Below are the code and all the weights of a small trained network. Each question names an input and a class and asks about switching units off, where a switched-off unit gives its printed mean instead of its output.

import numpy as np


def w(rows, s, z=0):
    codes = np.array(rows[::2]) - 128.0
    scale = np.full(codes.shape[1], s)
    scale[-1] = z or s
    return codes * scale


def norm(h):
    return h / np.sqrt((h * h).mean(-1, keepdims=True) + 1e-5)


def f(y):
    return np.maximum(y, 0)


def log_softmax(a):
    a = a - a.max(-1, keepdims=True)
    return a - np.log(np.exp(a).sum(-1, keepdims=True))


def net(x, mask):
    res = np.array(x, float).reshape(1, 6) / 4 @ E
    u = 0
    for l in range(4):
        y = f(norm(res) @ A[l][:, :-1].T + A[l][:, -1])
        res = res + np.where(mask[u : u + 6], y, B[l][:, -1]) @ B[l][:, :-1]
        u += 6
    return log_softmax(norm(res)[-1] @ U[:, :-1].T + U[:, -1])


A, B = {}, {}
E = w([
[134,248,115,127,64,85,77],'x0',
[153,86,151,47,88,87,82],'x1',
[114,135,57,66,88,204,134],'x2',
[128,126,129,129,126,129,125],'x3',
[129,127,127,129,129,126,127],'x4',
[125,198,165,38,255,134,119],'x5',
],0.004)
A[0] = w([
[91,169,123,137,110,201,192,120],'0.n1',
[216,118,110,91,101,80,46,150],'0.n2',
[89,181,217,92,254,168,79,244],'0.n3',
[59,115,84,153,69,66,148,43],'0.n4',
[191,168,90,237,185,163,189,253],'0.n5',
[171,88,121,70,156,144,37,112],'0.n6',
],0.004,0.0032)
B[0] = w([
[76,125,140,117,88,99,130,160],'0.n1',
[1,153,181,144,96,138,206,191],'0.n2',
[109,82,96,192,60,131,72,254],'0.n3',
[125,113,143,152,99,156,64,146],'0.n4',
[60,117,150,80,89,89,130,221],'0.n5',
[39,95,102,123,107,93,164,168],'0.n6',
],0.0052,0.0048)
A[1] = w([
[87,184,141,76,192,123,96,200],'1.n1',
[134,154,90,84,133,196,166,75],'1.n2',
[111,128,169,66,210,146,116,196],'1.n3',
[84,169,117,148,129,128,172,55],'1.n4',
[139,146,128,96,96,224,131,1],'1.n5',
[137,178,132,62,254,125,98,61],'1.n6',
],0.006,0.0034)
B[1] = w([
[166,75,126,213,1,148,137,252],'1.n1',
[130,118,59,151,103,45,108,165],'1.n2',
[165,94,123,193,47,119,194,213],'1.n3',
[29,113,120,170,196,184,141,157],'1.n4',
[99,129,47,95,148,90,109,146],'1.n5',
[131,53,130,228,26,140,65,146],'1.n6',
],0.0053,0.0028)
A[2] = w([
[166,153,231,174,194,86,108,10],'2.n1',
[142,33,134,97,253,187,165,63],'2.n2',
[71,90,105,140,32,113,134,194],'2.n3',
[121,194,48,80,102,133,106,125],'2.n4',
[172,89,137,27,78,65,152,52],'2.n5',
[110,192,70,191,171,165,183,168],'2.n6',
],0.0061,0.0014)
B[2] = w([
[135,86,35,74,137,89,163,136],'2.n1',
[196,186,201,125,81,123,204,142],'2.n2',
[176,130,147,185,227,162,85,245],'2.n3',
[141,91,98,80,145,97,176,151],'2.n4',
[2,148,141,173,159,148,122,148],'2.n5',
[72,114,179,71,94,105,108,138],'2.n6',
],0.0071,0.012)
A[3] = w([
[166,115,142,177,225,174,135,254],'3.n1',
[106,248,130,155,110,119,84,165],'3.n2',
[95,117,201,107,174,79,74,178],'3.n3',
[167,253,124,94,107,93,101,108],'3.n4',
[133,91,70,74,169,183,153,183],'3.n5',
[154,107,150,173,145,37,142,132],'3.n6',
],0.0068,0.0024)
B[3] = w([
[165,213,158,55,113,103,92,254],'3.n1',
[168,50,176,62,174,139,181,182],'3.n2',
[92,156,94,132,134,169,187,183],'3.n3',
[202,128,172,119,119,115,201,140],'3.n4',
[136,160,95,121,118,26,161,156],'3.n5',
[123,144,3,43,99,154,111,180],'3.n6',
],0.0063,0.0085)
U = w([
[176,91,137,194,84,148,56,252],'0',
[189,106,188,94,104,113,200,130],'1',
[98,106,32,98,108,66,128,17],'2',
[4,105,179,139,130,138,125,6],'3',
[139,144,139,105,154,129,107,203],'4',
[135,144,132,98,157,132,108,136],'5',
],0.013,0.0011)

Each question gives the input, the list of numbers given to net, and the class t.
The units are the neurons (one row each of A and B). Each row of codes is followed by its name. A weight is (code - 128) times the scale printed after its matrix; where a second scale follows, it is the last column's (A, B and U).
mask holds one flag per neuron, layer by layer. A switched-off neuron (its flag False) gives its mean, the last column of its row in B, instead of its output. The means were averaged over made-up inputs and are rounded, as every weight is.
A unit's drop is (log p(t) with every unit on - log p(t) with that unit switched off) / (log p(t) with every unit on - log p(t) with every unit switched off).
The circuit of an input: a set's keep is (log p(t) with only the set's units on - log p(t) with every unit switched off) / (log p(t) with every unit on - log p(t) with every unit switched off). Starting from the 12 units with the biggest drops (on a tie, the unit counted first), units are removed one at a time, each time the one whose removal leaves the highest keep (on an exact tie, the one counted first), for as long as the keep stays at least 0.8.
circuit, biggest first: the units of the circuit, biggest drop first
most important unit: the unit with the biggest drop
k most important neurons: the k neurons with the biggest drops, biggest first
k most important neurons of layer l: the k neurons of layer l with the biggest drops, biggest first
input [0,8,6,-6,8,-1], class 3: 2 most important neurons of layer 0 : 0.n2; 0.n6
input [4,0,-2,-3,7,-4], class 4: circuit, biggest first : 0.n3; 1.n1
input [-7,-1,-2,5,2,4], class 1: circuit, biggest first : 2.n2
input [-5,-6,-8,6,7,4], class 2: circuit, biggest first : 2.n3; 3.n6; 2.n1
input [-1,-6,8,5,6,-4], class 2: 2 most important neurons : 3.n5; 0.n2
input [5,0,5,6,-4,-5], class 5: circuit, biggest first : 0.n3; 1.n1; 2.n3
input [6,8,-7,3,-1,0], class 3: 4 most important neurons of layer 2 : 2.n5; 2.n4; 2.n2; 2.n3
input [7,-8,8,1,-4,3], class 2: 4 most important neurons of layer 2 : 2.n4; 2.n2; 2.n3; 2.n5
input [7,2,8,1,-7,8], class 0: 3 most important neurons : 1.n1; 1.n6; 3.n1
input [1,-6,-4,-4,6,7], class 0: circuit, biggest first : 1.n1; 1.n6
input [-3,2,-7,-1,0,7], class 0: 3 most important neurons : 1.n1; 1.n3; 1.n6
input [6,-8,-5,0,3,-6], class 3: circuit, biggest first : 2.n6; 0.n3; 1.n4; 0.n5
input [5,0,-7,4,1,1], class 2: circuit, biggest first : 2.n1; 3.n6
input [7,-6,7,5,-2,-5], class 1: circuit, biggest first : 3.n2; 0.n3; 3.n6
input [0,2,5,-8,-2,-4], class 5: circuit, biggest first : 2.n3; 0.n3; 1.n1
input [6,0,6,-6,4,4], class 1: circuit, biggest first : 3.n4; 3.n2
input [7,5,-5,-3,-7,6], class 1: 3 most important neurons : 3.n2; 0.n3; 0.n2
input [2,-2,-7,-1,-7,8], class 0: circuit, biggest first : 1.n1; 1.n6
input [4,-4,-4,3,-2,4], class 0: circuit, biggest first : 1.n1
input [-6,-5,-8,5,2,7], class 2: most important unit : 2.n1
input [-3,5,0,-7,8,-4], class 4: 2 most important neurons of layer 0 : 0.n5; 0.n3
input [-7,7,-8,3,0,8], class 0: 4 most important neurons : 1.n6; 1.n3; 1.n1; 3.n2
input [0,8,-7,7,3,-1], class 3: circuit, biggest first : 2.n5; 3.n3
input [-8,-4,5,0,6,-7], class 1: 2 most important neurons of layer 2 : 2.n2; 2.n5
input [1,-6,5,-5,-4,-2], class 3: 2 most important neurons : 1.n4; 2.n6
input [-7,4,-4,0,-6,7], class 0: 3 most important neurons : 1.n3; 1.n6; 3.n2
